Here is a tiny trained network, its code and every weight. The questions are about switching its units off for an input and a class, where a switched-off unit gives its printed mean instead of its output.

import numpy as np


def w(rows, s, z=0):
    codes = np.array(rows[::2]) - 128.0
    scale = np.full(codes.shape[1], s)
    scale[-1] = z or s
    return codes * scale


def norm(h):
    return h / np.sqrt((h * h).mean(-1, keepdims=True) + 1e-5)


def f(y):
    return np.maximum(y, 0)


def log_softmax(a):
    a = a - a.max(-1, keepdims=True)
    return a - np.log(np.exp(a).sum(-1, keepdims=True))


def net(x, mask):
    res = np.array(x, float).reshape(1, 2) / 4 @ E
    u = 0
    for l in range(3):
        y = f(norm(res) @ A[l][:, :-1].T + A[l][:, -1])
        res = res + np.where(mask[u : u + 11], y, B[l][:, -1]) @ B[l][:, :-1]
        u += 11
    return log_softmax(norm(res)[-1] @ U[:, :-1].T + U[:, -1])


A, B = {}, {}
E = w([
[142,142,86,120,187,149,38],'x0',
[108,2,21,84,154,156,70],'x1',
],0.0043)
A[0] = w([
[174,100,60,139,127,141,125,134],'L0N1',
[204,147,144,120,27,153,153,94],'L0N2',
[84,117,186,119,152,73,187,61],'L0N3',
[127,223,171,87,232,126,118,168],'L0N4',
[175,139,182,162,254,112,107,66],'L0N5',
[159,137,76,81,161,116,85,203],'L0N6',
[126,164,79,70,139,177,52,8],'L0N7',
[81,102,72,44,169,30,149,77],'L0N8',
[122,117,99,181,149,156,75,153],'L0N9',
[93,149,198,158,27,77,163,97],'L0N10',
[124,123,172,185,113,123,203,86],'L0N11',
],0.0045,0.0013)
B[0] = w([
[89,169,129,197,124,125,136,184],'L0N1',
[90,160,115,87,130,66,188,190],'L0N2',
[146,162,84,101,78,148,50,187],'L0N3',
[146,18,44,148,169,199,79,228],'L0N4',
[2,141,106,127,156,52,89,184],'L0N5',
[176,171,175,140,88,127,80,206],'L0N6',
[112,201,152,62,154,113,202,193],'L0N7',
[149,110,192,153,82,118,160,181],'L0N8',
[130,149,123,156,100,132,81,184],'L0N9',
[165,98,98,37,116,75,155,255],'L0N10',
[143,128,153,66,167,83,98,214],'L0N11',
],0.0047,0.0041)
A[1] = w([
[41,185,178,36,89,145,181,86],'L1N1',
[82,96,97,96,179,139,186,119],'L1N2',
[118,183,142,86,53,148,159,218],'L1N3',
[109,82,107,84,121,111,160,141],'L1N4',
[100,143,141,152,139,98,216,119],'L1N5',
[251,164,238,88,66,113,105,9],'L1N6',
[194,120,43,2,149,178,118,52],'L1N7',
[137,138,176,81,251,91,161,160],'L1N8',
[172,40,218,100,75,113,228,70],'L1N9',
[187,120,86,236,100,243,52,136],'L1N10',
[189,69,123,27,33,66,102,121],'L1N11',
],0.0042,0.0012)
B[1] = w([
[195,126,76,156,72,79,115,190],'L1N1',
[76,233,143,108,153,117,43,147],'L1N2',
[166,31,56,200,181,115,111,190],'L1N3',
[121,213,147,172,140,107,116,180],'L1N4',
[94,75,180,85,149,217,174,157],'L1N5',
[76,95,77,186,91,181,152,197],'L1N6',
[132,146,206,167,83,156,246,196],'L1N7',
[129,98,110,2,174,162,175,190],'L1N8',
[126,130,159,83,199,135,106,211],'L1N9',
[150,81,127,182,21,127,153,201],'L1N10',
[152,129,106,193,95,108,120,253],'L1N11',
],0.0043,0.0046)
A[2] = w([
[172,93,254,82,87,60,211,136],'L2N1',
[128,201,176,60,126,87,165,66],'L2N2',
[110,130,63,154,98,105,2,223],'L2N3',
[153,58,72,143,12,97,170,135],'L2N4',
[34,104,186,163,112,216,141,145],'L2N5',
[207,97,129,122,51,241,139,71],'L2N6',
[76,126,154,124,120,151,137,142],'L2N7',
[124,197,148,234,91,114,32,99],'L2N8',
[114,91,135,202,170,62,217,46],'L2N9',
[122,193,179,12,244,137,148,4],'L2N10',
[71,51,64,123,119,118,254,183],'L2N11',
],0.0045,0.0013)
B[2] = w([
[155,155,57,108,118,178,133,221],'L2N1',
[96,125,137,176,162,132,34,173],'L2N2',
[125,166,167,88,104,71,159,231],'L2N3',
[181,151,93,180,142,119,119,254],'L2N4',
[115,110,167,173,133,176,149,151],'L2N5',
[122,74,115,184,152,164,186,163],'L2N6',
[130,112,141,129,153,161,145,132],'L2N7',
[71,112,116,74,134,146,76,200],'L2N8',
[120,140,110,87,150,117,162,173],'L2N9',
[143,79,251,253,152,6,188,154],'L2N10',
[119,169,158,74,154,153,109,221],'L2N11',
],0.0058,0.0057)
U = w([
[154,42,70,235,38,174,128,151],'0',
[134,128,231,167,191,37,169,136],'1',
[39,173,130,13,88,107,35,155],'2',
[249,225,23,52,136,111,203,143],'3',
[146,110,181,70,65,131,179,11],'4',
[72,79,170,88,191,233,200,129],'5',
[158,101,184,65,70,131,168,8],'6',
],0.014)

Each question gives the input, the list of numbers given to net, and the class t.
The units are the neurons (one row each of A and B). Each row of codes is followed by its name. A weight is (code - 128) times the scale printed after its matrix; where a second scale follows, it is the last column's (A, B and U).
mask holds one flag per neuron, layer by layer. A switched-off neuron (its flag False) gives its mean, the last column of its row in B, instead of its output. The means were averaged over made-up inputs and are rounded, as every weight is.
A unit's drop is (log p(t) with every unit on - log p(t) with that unit switched off) / (log p(t) with every unit on - log p(t) with every unit switched off).
The circuit of an input: a set's keep is (log p(t) with only the set's units on - log p(t) with every unit switched off) / (log p(t) with every unit on - log p(t) with every unit switched off). Starting from the 12 units with the biggest drops (on a tie, the unit counted first), units are removed one at a time, each time the one whose removal leaves the highest keep (on an exact tie, the one counted first), for as long as the keep stays at least 0.8.
units of the circuit, in order: the units of the circuit, biggest drop first
most important unit: the unit with the biggest drop
top k neurons: the k neurons with the biggest drops, biggest first
top k neurons in layer l: the k neurons of layer l with the biggest drops, biggest first
drop of u: that unit's drop, to one decimal
input [7,-1], class 2: most important unit : L0N10
input [-7,5], class 3: units of the circuit, in order : [L0N4; L1N6]
input [8,7], class 0: top 2 neurons in layer 0 : [L0N5; L0N11]
input [5,5], class 0: top 2 neurons : [L0N5; L1N10]
input [-8,8], class 5: top 2 neurons : [L0N10; L2N11]
input [-8,6], class 5: top 2 neurons : [L0N10; L1N1]
input [-1,2], class 0: top 2 neurons : [L0N2; L0N10]
input [5,-4], class 2: top 2 neurons in layer 0 : [L0N5; L0N4]
input [-5,5], class 5: top 2 neurons : [L0N3; L0N10]
input [8,-2], class 2: top 2 neurons in layer 0 : [L0N4; L0N10]
input [-7,8], class 5: top 3 neurons : [L1N1; L0N10; L0N3]
input [7,1], class 2: top 2 neurons : [L0N10; L0N9]
input [3,2], class 2: top 3 neurons in layer 0 : [L0N4; L0N10; L0N7]
input [-7,7], class 5: top 2 neurons : [L0N10; L1N1]
input [6,-2], class 2: units of the circuit, in order : [L0N5]
input [-3,3], class 5: top 2 neurons in layer 0 : [L0N10; L0N3]
input [5,4], class 0: top 4 neurons in layer 0 : [L0N5; L0N11; L0N2; L0N8]
input [5,0], class 2: top 2 neurons in layer 0 : [L0N10; L0N9]
input [4,-4], class 2: top 2 neurons : [L0N5; L0N4]
input [6,-4], class 2: top 2 neurons in layer 0 : [L0N5; L0N4]
input [-1,1], class 5: most important unit : L0N4
input [3,-1], class 2: top 3 neurons : [L0N5; L0N10; L0N4]
input [8,-6], class 2: top 2 neurons : [L0N4; L0N5]
input [-6,5], class 5: drop of L1N1 : 0.1
input [6,-8], class 1: drop of L2N10 : 0.7
input [2,6], class 0: drop of L1N2 : 0.0
